Here is a tiny trained network, its code and every weight. The questions are about switching its units off for an input and a class, where a switched-off unit gives its printed mean instead of its output.

import numpy as np


def w(rows, s, z=0):
    codes = np.array(rows[::2]) - 128.0
    scale = np.full(codes.shape[1], s)
    scale[-1] = z or s
    return codes * scale


def f(y):
    return y / 2 * (1 + np.tanh(0.7978845608 * (y + 0.044715 * y**3)))


def log_softmax(a):
    a = a - a.max(-1, keepdims=True)
    return a - np.log(np.exp(a).sum(-1, keepdims=True))


def net(x, mask):
    res = np.array(x, float).reshape(1, 3) / 4 @ E
    y = f(res @ A[0][:, :-1].T + A[0][:, -1])
    res = res + np.where(mask, y, B[0][:, -1]) @ B[0][:, :-1]
    return log_softmax(res[-1] @ U[:, :-1].T + U[:, -1])


A, B = {}, {}
E = w([
[79,124,121,221,115,171,102,108],'x0',
[133,79,125,108,186,187,92,254],'x1',
[89,24,105,107,199,71,125,82],'x2',
],0.021)
A[0] = w([
[157,154,128,114,98,130,147,78,254],'neuron 1',
[104,90,77,154,164,135,73,132,58],'neuron 2',
[106,147,128,143,92,139,156,108,127],'neuron 3',
[156,178,167,107,95,150,125,143,253],'neuron 4',
[91,100,102,137,156,142,110,144,80],'neuron 5',
[151,134,135,128,107,75,165,78,202],'neuron 6',
[130,96,142,42,140,100,130,118,159],'neuron 7',
[65,68,78,165,158,122,108,101,30],'neuron 8',
[164,180,134,108,96,126,169,112,251],'neuron 9',
[67,125,121,147,125,130,133,122,91],'neuron 10',
[154,128,148,153,106,111,152,106,175],'neuron 11',
[120,149,132,178,116,164,121,130,88],'neuron 12',
[151,147,139,100,119,82,160,125,198],'neuron 13',
[130,141,126,169,121,140,125,77,55],'neuron 14',
[119,114,118,152,126,175,83,172,90],'neuron 15',
[93,104,125,250,126,171,92,109,185],'neuron 16',
[114,128,109,141,111,92,136,70,182],'neuron 17',
],0.02,0.0079)
B[0] = w([
[113,62,207,110,2,109,171,76,217],'neuron 1',
[160,134,194,72,161,108,80,65,181],'neuron 2',
[80,175,199,150,68,123,127,136,184],'neuron 3',
[192,57,195,93,9,212,110,192,224],'neuron 4',
[151,116,201,68,178,127,64,85,168],'neuron 5',
[70,106,94,127,123,23,122,15,226],'neuron 6',
[93,73,43,98,204,191,192,129,203],'neuron 7',
[204,114,169,115,129,4,126,12,209],'neuron 8',
[120,129,160,55,17,178,156,126,224],'neuron 9',
[159,118,165,162,108,78,162,131,161],'neuron 10',
[86,192,150,99,123,121,191,97,181],'neuron 11',
[45,234,110,166,105,173,70,131,186],'neuron 12',
[156,90,124,47,83,159,115,72,190],'neuron 13',
[125,108,148,202,120,160,194,159,186],'neuron 14',
[205,174,137,60,91,153,10,182,188],'neuron 15',
[78,244,213,205,98,119,119,106,252],'neuron 16',
[117,114,79,236,167,45,223,144,219],'neuron 17',
],0.0097,0.033)
U = w([
[134,127,184,88,102,113,124,83,195],'0',
[63,166,139,205,88,150,169,165,68],'1',
[204,99,98,109,132,172,147,250,229],'2',
[116,194,123,171,129,159,62,205,87],'3',
[73,103,33,129,157,84,173,91,184],'4',
[108,141,119,222,177,66,158,105,4],'5',
[142,94,86,77,249,139,134,151,89],'6',
],0.015,0.0033)

Each question gives the input, the list of numbers given to net, and the class t.
The units are the neurons (one row each of A and B). Each row of codes is followed by its name. A weight is (code - 128) times the scale printed after its matrix; where a second scale follows, it is the last column's (A, B and U).
mask holds one flag per neuron, in row order. A switched-off neuron (its flag False) gives its mean, the last column of its row in B, instead of its output. The means were averaged over made-up inputs and are rounded, as every weight is.
A unit's drop is (log p(t) with every unit on - log p(t) with that unit switched off) / (log p(t) with every unit on - log p(t) with every unit switched off).
unit that matters most: the unit with the biggest drop
top k neurons: the k neurons with the biggest drops, biggest first
drop when u is switched off: that unit's drop, to one decimal
input [1,-7,-6], class 1: top 2 neurons	(neuron 8; neuron 14)
input [-8,3,1], class 6: unit that matters most	neuron 7
input [4,5,0], class 3: top 3 neurons	(neuron 1; neuron 6; neuron 15)
input [2,0,7], class 5: top 2 neurons	(neuron 4; neuron 9)
input [1,-1,-8], class 1: top 2 neurons	(neuron 8; neuron 12)
input [1,-3,-4], class 1: top 2 neurons	(neuron 8; neuron 2)
input [8,-7,1], class 5: top 2 neurons	(neuron 17; neuron 8)
input [4,0,5], class 5: top 3 neurons	(neuron 4; neuron 9; neuron 1)
input [1,-6,-2], class 1: drop when neuron 8 is switched off	0.3
input [-6,-4,3], class 4: drop when neuron 4 is switched off	0.0
input [0,4,-3], class 2: drop when neuron 16 is switched off	0.3
input [-6,6,1], class 6: drop when neuron 4 is switched off	0.1
